Each row, then roughly how far along a hidden order it lies, from 0 to 12
(in the rows, 128 means zero)
[139 114  89 147 126 144  91 181 112 192 118   7 104 157 140 117 120 107
 116] -> 2
[133 131 122 122 142 111 142 154 140 115 128 133 126 137 140 124 132 123
 100] -> 11
[119 149 130 145 157 163 166 155 132 129 134 166 128 139 152 127 132 118
  42] -> 12
[122 142 155 159 123 183 155  47 104 153 142 198 148  82 104 118 126 161
 141] -> 8
[119 134 136  85 146 112 147 136 148  71 128 186 132 123 142 124 135 124
  93] -> 10
[130 135 125 167 146 214 157 206 108 213 120  70 114 147 147 122 122 101
  24] -> 10
[121 150 152 135 154 141 171 110 133  91 138 222 139 127 140 119 136 146
  80] -> 12
[132 126 117 164 134 155 144 144 121 152 136  95 133 137 131 125 128 118
  97] -> 10
[141 118  81 131 133  80  48 142 139 176 128  13  99 168 142 113 122 118
 190] -> 0
[136 130 129 152 127 209 119 137  95 227 124  80 117 125 122 127 118 123
  93] -> 5
[139 119 119  99 115  79  82 114 140 151 121  81 119 125 110 126 125 126
 199] -> 0
[135 122 116  85 122  73  72 111 142 164 120  85 106 146 118 127 127 126
 180] -> 0
[118 150 151 148 149 202 203 137 101 138 134 201 137 115 135 129 131 135
  32] -> 12
[121 147 151 150 140 188 190 135 112 122 135 214 146 106 133 128 135 137
  47] -> 12
[122 126 121  91 129  61  95 126 155  57 125 118 112 156 139 123 130 125
 165] -> 3
[132 150 142 169 139 220 157 137  96 228 123 138 121 124 127 123 123 124
  52] -> 9
[146 116 115 144 104 178  84 174  96 203 105  26 112 140 108 135 117  98
 116] -> 3
[126 137 136 118 144 114 157 158 133  92 133 155 128 147 147 127 130 116
  93] -> 12
[130 126 115 163 124 184 133 165  99 230 123  74 114 144 120 127 118 116
  76] -> 6
[131 117 109  92 128  66  91 137 145  98 122  92 121 148 131 129 129 122
 159] -> 2
[118 128 107 107 143  51 128 164 158  64 130 159 122 141 163 136 137 122
 108] -> 9
[118 137 128 155 128 176 130 102 102 153 139 153 128 114 119 120 125 141
 127] -> 8
[123 124 104 159 123 139  66 133 109 194 129  60 107 157 134 115 121 130
 164] -> 1
[123 134 132 153 134 150 158 140 122 154 133 159 123 132 144 119 128 125
  93] -> 11
[135 121 127 124 110 148 100 107 112 202 119  78 114 126 110 139 120 128
 162] -> 1
[117 149 144 142 146 156 200 154 120  90 138 199 137 114 151 133 135 137
  51] -> 12
[121 130 122  95 138  65 136 130 159  87 131 154 127 134 148 127 135 130
 161] -> 7
[115 148 134 106 144 104 144 128 154 109 135 169 121 151 152 121 135 136
  99] -> 11
[142 127 114 144 114 150 106 113 105 220 122 100 111 132 111 126 120 126
 149] -> 2
[146 119 129  94 119 118  88  95 124 156 121  92 111 129 104 139 124 125
 183] -> 0
[112 149 148 152 150 167 177 139 140 137 138 211 131 129 156 125 133 130
  58] -> 12

Part 2:
[149 117  96 132 106 133 125 182 132  94 129  83 111 124 101 133  87 117
 141 121 115 124 124 141  45 132  70 125 153 131 158 110 141 175  79 136
 110  77 101 105 102 192 141 129 166 123] -> 11
[148 134 116 150 121 121 139 142 209 146  48 155 121 116  91  96  91 124
 107 163  88 130 115 113 173  68 100 120 121 145 125 138 119 116 171 131
 117 113  57  99 141 133  95 122 116 128] -> 4
[103 124 125 146  84 122  91 122 188 123 147 219 170 143 137 127  83 124
 130  96  62 107 114 148  64 104 115 125 128 191 133 121 121 143  77 121
 112 102 235 127 119 117 133  89 118 135] -> 1
[127 130 149 146  77 141 141 167 184 145 119 217 129 119  33 110  73 134
 136 139  59 103 103 114 108 114 108 127 146 160 157 117 105 159 191 151
 120  77 212 138  85 133 144 155 149 133] -> 8
[116 112 128 121  97 109 118 136  89  59 123  81 110 115 160 184 127  95
 150 143 143 158 100 120  80 196  92 153 158 109 146 123 153 157 111 139
 130 117 217 152  82 103 159 124 163 138] -> 11
[138 135 130 129 150 137 137 137 177 176 110 195 140 130 109  92 117 146
 113 103 106 114 153 134 184  62 148 115 107 137 116 124 117 136 134 117
 117 126   1 127 153 133 114 110  77 124] -> 3
[ 87 125 138 112 161 132 113  96  86 144 148 208 144 177 208 156 157 134
 112  54 151  99 171 143  99  96 150 137 104 113  93 144 148 152  53  93
 137 162  81 169 160  44 144 113  79 121] -> 0
[106 124 112 127 130 117  92 103 101 115 159 120 174 145 178 147 142 132
 138  73 104 106 134 147  59 142 122 134 115 167 119 128 145 162  74  97
 117 140 188 119 127 103 134  83 122 127] -> 0
[113 109 131 130  84 114 114 140 115  89 104 143 119 131 164 179 118 101
 141 142 105 140 121 114  33 141  67 150 156 123 142 119 162 175  86 137
 113 102 165 134  98  95 145 121 160 130] -> 8
[ 92 118 141 107 158 118 117 102  88 123 116 148 141 157 215 167 166 117
 126  84 174 133 149 149 138 106 140 140 113 107  94 137 164 159  75  89
 133 172  12 163 158  44 144  87  66 130] -> 1
[171 128 122 129 113 119 158 208 179 132  83  56  78  88  25 112  72 118
 119 154 110 155 132 128 142 104  99 118 146 119 157  97 128 135 133 135
 113  92  19  96 112 192 121 128 148 123] -> 12
[123 128 110 150 106 113  95 109 180 114 114 131 156 126 143 126  95 123
 124 130  89 120 124 136  68 132 114 123 122 179 130 130 141 103  95 112
 115 133 234 101 146 104  96  81 128 126] -> 0
[145 131 119 143 115 115 133 141 181 135  57 154 121 105 103 110 101 115
 113 156  88 140 126 118 157 100  88 129 123 139 134 116 125 129 159 120
 111 123  47 102 123 111 103 107 119 128] -> 5
[135 119 139 108 136 139 134 144  95 103 156  97 111 109 103 146 127 123
 157 127 164 126 136 146 107 163 119 124 142 116 140 127 143 179 131 117
 131 124  95 131 112 157 169 125 120 125] -> 10
[146 134 135 140  89 142 141 178 164 140 108 171 112 112   9 105  81 139
 132 134  82 105 121 116 123 121 113 120 146 136 154 118 109 141 176 151
 125  81 180 126  96 151 135 162 164 124] -> 10
[153 133  97 139 141 122 129 135 143 135  91 117 116 101 124 115 115 134
 103 131 126 130 161 124 124 126  93 129 110 122 135 131 127 103 131 124
 123 139  50  84 148 127  99 110 138 114] -> 4
[133 128 144 141 105 138 153 170 158 143 103 223  97 122  60 120  89 129
 118 122 105 112 145 106 107 103  88 131 141 108 147 124 127 157 149 153
 129  92 108 144 107 117 137 169 146 121] -> 10
